Below is a small trained network, with its code and all its weights. Each question gives an input and a class and asks what happens when units are switched off, that is, made to give their printed mean instead of their output.

import numpy as np


def w(rows, s, z=0):
    codes = np.array(rows[::2]) - 128.0
    scale = np.full(codes.shape[1], s)
    scale[-1] = z or s
    return codes * scale


def norm(h):
    return h / np.sqrt((h * h).mean(-1, keepdims=True) + 1e-5)


def f(y):
    return y / 2 * (1 + np.tanh(0.7978845608 * (y + 0.044715 * y**3)))


def log_softmax(a):
    a = a - a.max(-1, keepdims=True)
    return a - np.log(np.exp(a).sum(-1, keepdims=True))


def net(x, mask):
    res = np.array(x, float).reshape(1, 7) / 4 @ E
    u = 0
    for l in range(3):
        y = f(norm(res) @ A[l][:, :-1].T + A[l][:, -1])
        res = res + np.where(mask[u : u + 8], y, B[l][:, -1]) @ B[l][:, :-1]
        u += 8
    return log_softmax(norm(res)[-1] @ U[:, :-1].T + U[:, -1])


A, B = {}, {}
E = w([
[99,59,201],'x0',
[219,91,129],'x1',
[138,89,155],'x2',
[99,93,88],'x3',
[55,55,98],'x4',
[143,146,98],'x5',
[169,1,68],'x6',
],0.00064)
A[0] = w([
[161,110,193,252],'0.n1',
[51,70,86,129],'0.n2',
[4,35,62,98],'0.n3',
[217,94,60,122],'0.n4',
[119,215,125,15],'0.n5',
[75,118,102,192],'0.n6',
[153,113,183,150],'0.n7',
[56,74,90,83],'0.n8',
],0.0033,0.00032)
B[0] = w([
[80,83,141,153],'0.n1',
[246,150,164,180],'0.n2',
[255,178,200,244],'0.n3',
[96,104,63,172],'0.n4',
[103,189,147,156],'0.n5',
[178,167,131,158],'0.n6',
[92,98,133,135],'0.n7',
[241,149,163,167],'0.n8',
],0.0027,0.0011)
A[1] = w([
[126,198,169,170],'1.n1',
[160,97,2,3],'1.n2',
[77,253,142,47],'1.n3',
[78,120,107,50],'1.n4',
[124,98,156,141],'1.n5',
[183,188,59,68],'1.n6',
[226,27,133,210],'1.n7',
[139,146,161,164],'1.n8',
],0.0038,0.00048)
B[1] = w([
[105,129,48,201],'1.n1',
[170,41,29,154],'1.n2',
[90,249,46,248],'1.n3',
[201,148,191,113],'1.n4',
[90,102,155,128],'1.n5',
[93,57,169,179],'1.n6',
[55,231,100,247],'1.n7',
[121,99,91,155],'1.n8',
],0.0022,0.0012)
A[2] = w([
[118,191,137,32],'2.n1',
[104,186,245,62],'2.n2',
[90,129,112,150],'2.n3',
[243,69,173,121],'2.n4',
[129,145,129,56],'2.n5',
[98,122,181,75],'2.n6',
[119,121,138,120],'2.n7',
[249,212,4,2],'2.n8',
],0.003,0.0008)
B[2] = w([
[77,133,70,137],'2.n1',
[120,7,90,160],'2.n2',
[148,142,138,141],'2.n3',
[154,254,156,173],'2.n4',
[105,122,124,110],'2.n5',
[93,83,163,99],'2.n6',
[124,129,139,118],'2.n7',
[75,32,221,254],'2.n8',
],0.002,0.001)
U = w([
[16,252,72,197],'0',
[175,25,5,107],'1',
[32,22,236,6],'2',
[254,178,214,186],'3',
],0.0081,0.0022)

Each question gives the input, the list of numbers given to net, and the class t.
The units are the neurons (one row each of A and B). Each row of codes is followed by its name. A weight is (code - 128) times the scale printed after its matrix; where a second scale follows, it is the last column's (A, B and U).
mask holds one flag per neuron, layer by layer. A switched-off neuron (its flag False) gives its mean, the last column of its row in B, instead of its output. The means were averaged over made-up inputs and are rounded, as every weight is.
A unit's drop is (log p(t) with every unit on - log p(t) with that unit switched off) / (log p(t) with every unit on - log p(t) with every unit switched off).
The circuit of an input: a set's keep is (log p(t) with only the set's units on - log p(t) with every unit switched off) / (log p(t) with every unit on - log p(t) with every unit switched off). Starting from the 12 units with the biggest drops (on a tie, the unit counted first), units are removed one at a time, each time the one whose removal leaves the highest keep (on an exact tie, the one counted first), for as long as the keep stays at least 0.8.
units of the circuit, in order: the units of the circuit, biggest drop first
k most important neurons: the k neurons with the biggest drops, biggest first
top k neurons in layer l: the k neurons of layer l with the biggest drops, biggest first
drop when u is switched off: that unit's drop, to one decimal
input [0,-6,8,-2,-2,-3,1], class 2: units of the circuit, in order : [2.n2]
input [-2,-6,-8,-5,-2,4,7], class 1: units of the circuit, in order : [1.n2 2.n8]
input [2,-2,-8,3,-8,-4,4], class 1: 2 most important neurons : [1.n7 1.n2]
input [0,-3,7,-8,-6,8,2], class 0: 4 most important neurons : [2.n8 0.n5 1.n6 1.n3]
input [8,4,-3,-4,-8,4,4], class 2: 2 most important neurons : [1.n3 1.n1]
input [7,-3,1,2,-1,5,-2], class 2: top 3 neurons in layer 1 : [1.n3 1.n4 1.n2]
input [4,5,-5,5,-2,-2,0], class 1: top 2 neurons in layer 0 : [0.n4 0.n3]
input [-6,3,1,3,-7,3,0], class 1: 2 most important neurons : [1.n2 1.n7]
input [5,3,-5,0,-6,-4,-5], class 0: 2 most important neurons : [1.n3 2.n8]
input [4,5,-4,1,4,-7,-6], class 2: 2 most important neurons : [2.n2 1.n7]
input [5,5,2,6,0,-4,8], class 3: top 2 neurons in layer 2 : [2.n4 2.n2]
input [3,6,3,1,-1,4,-6], class 2: top 2 neurons in layer 0 : [0.n1 0.n3]
input [-8,-6,-4,7,6,6,1], class 3: 2 most important neurons : [0.n3 0.n2]
input [0,4,5,3,2,-7,1], class 3: units of the circuit, in order : [2.n4]
input [5,0,7,-7,-6,-1,-3], class 2: 2 most important neurons : [1.n7 2.n2]
input [-3,7,8,1,0,-1,-6], class 0: 2 most important neurons : [2.n8 1.n6]
input [-1,1,2,8,1,2,6], class 3: top 3 neurons in layer 0 : [0.n3 0.n2 0.n8]
input [-8,-2,-7,3,8,-1,3], class 3: drop when 0.n3 is switched off : 0.5
input [-7,5,2,4,-3,-1,-2], class 1: drop when 1.n7 is switched off : 0.3
input [-5,-7,-6,-3,8,0,7], class 3: drop when 0.n3 is switched off : 0.2
input [6,6,-4,-2,-6,3,0], class 2: most important neuron : [1.n3]
